Here is a tiny trained network, its code and every weight. The questions are about switching its units off for an input and a class, where a switched-off unit gives its printed mean instead of its output.

import numpy as np


def w(rows, s, z=0):
    codes = np.array(rows[::2]) - 128.0
    scale = np.full(codes.shape[1], s)
    scale[-1] = z or s
    return codes * scale


def f(y):
    return y / 2 * (1 + np.tanh(0.7978845608 * (y + 0.044715 * y**3)))


def log_softmax(a):
    a = a - a.max(-1, keepdims=True)
    return a - np.log(np.exp(a).sum(-1, keepdims=True))


def net(x, mask):
    res = np.array(x, float).reshape(1, 8) / 4 @ E
    y = f(res @ A[0][:, :-1].T + A[0][:, -1])
    res = res + np.where(mask, y, B[0][:, -1]) @ B[0][:, :-1]
    return log_softmax(res[-1] @ U[:, :-1].T + U[:, -1])


A, B = {}, {}
E = w([
[57,165,27,61,106,136,104,213,40,201],'x0',
[130,127,110,142,114,136,136,130,139,137],'x1',
[38,191,161,186,147,9,172,85,161,214],'x2',
[66,68,170,64,17,147,34,47,166,180],'x3',
[128,125,133,120,125,118,134,131,125,118],'x4',
[175,221,106,1,194,144,137,61,193,159],'x5',
[123,128,136,128,137,135,124,132,132,133],'x6',
[130,126,126,130,130,123,123,126,124,127],'x7',
],0.0052)
A[0] = w([
[201,59,80,71,105,224,96,175,87,64,89],'neuron 0',
[174,74,214,220,144,112,160,43,198,46,124],'neuron 1',
[87,142,21,84,96,95,118,168,72,166,217],'neuron 2',
[97,38,166,234,70,153,144,203,57,106,233],'neuron 3',
[108,90,159,75,34,142,51,68,126,153,98],'neuron 4',
[148,133,206,183,143,121,126,74,205,52,5],'neuron 5',
[32,171,144,144,151,2,181,95,122,230,51],'neuron 6',
[48,142,27,84,103,117,108,207,68,177,49],'neuron 7',
[60,90,155,97,43,161,58,76,162,160,85],'neuron 8',
[180,106,181,177,133,96,133,88,219,75,81],'neuron 9',
[24,153,62,91,121,138,120,203,82,140,12],'neuron 10',
[69,78,168,87,54,149,51,94,169,175,89],'neuron 11',
[204,41,75,72,113,222,67,185,62,33,84],'neuron 12',
[167,173,97,169,214,122,180,218,110,90,44],'neuron 13',
[35,146,144,216,129,29,166,106,138,190,70],'neuron 14',
[196,241,107,2,213,176,149,52,193,176,207],'neuron 15',
[168,87,167,166,122,106,165,65,205,59,188],'neuron 16',
[159,179,105,180,212,126,191,198,102,73,124],'neuron 17',
],0.0049,0.002)
B[0] = w([
[75,242,252,195,165,184,177,74,222,79,198],'neuron 0',
[200,121,97,25,90,239,39,238,54,220,217],'neuron 1',
[162,158,134,48,173,233,109,199,90,203,202],'neuron 2',
[36,59,36,149,73,33,54,214,185,66,213],'neuron 3',
[178,85,93,195,232,55,228,48,97,139,195],'neuron 4',
[178,199,192,28,79,192,85,194,68,216,165],'neuron 5',
[89,252,240,145,137,219,179,119,199,104,195],'neuron 6',
[228,165,142,4,120,207,56,215,50,200,191],'neuron 7',
[220,68,39,190,221,50,210,51,75,154,194],'neuron 8',
[176,154,150,39,132,183,84,195,52,181,174],'neuron 9',
[185,147,158,39,49,155,40,171,44,208,164],'neuron 10',
[228,61,43,187,239,81,202,42,63,138,195],'neuron 11',
[63,255,254,213,141,156,194,68,239,85,213],'neuron 12',
[242,42,77,179,210,37,224,15,64,166,167],'neuron 13',
[77,187,205,175,130,153,162,139,236,52,188],'neuron 14',
[7,12,30,171,8,13,28,211,180,12,255],'neuron 15',
[145,148,110,39,137,204,74,195,96,168,193],'neuron 16',
[204,34,52,177,204,61,191,45,61,135,179],'neuron 17',
],0.0051,0.0054)
U = w([
[210,158,135,32,121,220,64,209,43,222,52],'0',
[237,63,64,196,226,38,233,2,57,147,15],'1',
[59,243,242,190,140,193,195,85,223,74,38],'2',
[104,98,77,149,112,118,118,161,140,111,255],'3',
[33,33,38,157,27,27,34,203,158,40,28],'4',
],0.0064,0.005)

Each question gives the input, the list of numbers given to net, and the class t.
The units are the neurons (one row each of A and B). Each row of codes is followed by its name. A weight is (code - 128) times the scale printed after its matrix; where a second scale follows, it is the last column's (A, B and U).
mask holds one flag per neuron, in row order. A switched-off neuron (its flag False) gives its mean, the last column of its row in B, instead of its output. The means were averaged over made-up inputs and are rounded, as every weight is.
A unit's drop is (log p(t) with every unit on - log p(t) with that unit switched off) / (log p(t) with every unit on - log p(t) with every unit switched off).
The circuit of an input: a set's keep is (log p(t) with only the set's units on - log p(t) with every unit switched off) / (log p(t) with every unit on - log p(t) with every unit switched off). Starting from the 12 units with the biggest drops (on a tie, the unit counted first), units are removed one at a time, each time the one whose removal leaves the highest keep (on an exact tie, the one counted first), for as long as the keep stays at least 0.8.
circuit, biggest first: the units of the circuit, biggest drop first
top k neurons: the k neurons with the biggest drops, biggest first
drop of u: that unit's drop, to one decimal
input [-7,-5,-4,-3,-4,7,5,1], class 0: top 2 neurons -> (neuron 1; neuron 5)
input [-2,-2,7,-6,1,-1,5,0], class 2: circuit, biggest first -> (neuron 6)
input [1,-1,4,0,4,-2,6,-5], class 2: circuit, biggest first -> (neuron 15; neuron 6; neuron 14)
input [-1,-1,-5,-3,-7,0,-4,-6], class 2: circuit, biggest first -> (neuron 12; neuron 0)
input [-2,5,7,-3,-6,0,-2,-7], class 2: top 2 neurons -> (neuron 6; neuron 14)
input [5,-3,-6,4,-2,-4,2,-1], class 2: circuit, biggest first -> (neuron 12; neuron 0)
input [1,2,-3,3,8,-2,7,-4], class 1: circuit, biggest first -> (neuron 15; neuron 1)
input [-5,-5,-8,6,-6,-8,2,-7], class 2: top 2 neurons -> (neuron 12; neuron 0)
input [-3,-6,-4,-8,-1,-8,0,5], class 1: top 3 neurons -> (neuron 13; neuron 17; neuron 15)
input [1,4,5,2,-6,0,-7,6], class 2: top 2 neurons -> (neuron 6; neuron 15)
input [-1,-8,-6,-8,2,2,3,4], class 1: top 2 neurons -> (neuron 13; neuron 17)
input [-6,5,-6,0,-3,-1,1,-4], class 0: top 2 neurons -> (neuron 1; neuron 16)
input [-8,-6,3,-4,-3,6,1,6], class 0: drop of neuron 1 -> 0.1
input [-8,-6,-6,0,-7,-1,-5,2], class 0: drop of neuron 1 -> 0.4
input [-4,1,3,2,-3,7,0,1], class 4: drop of neuron 8 -> 0.0
input [-6,4,-3,7,-6,-4,0,2], class 1: drop of neuron 2 -> 0.1
input [4,5,-5,6,1,8,3,-8], class 4: circuit, biggest first -> (neuron 15)
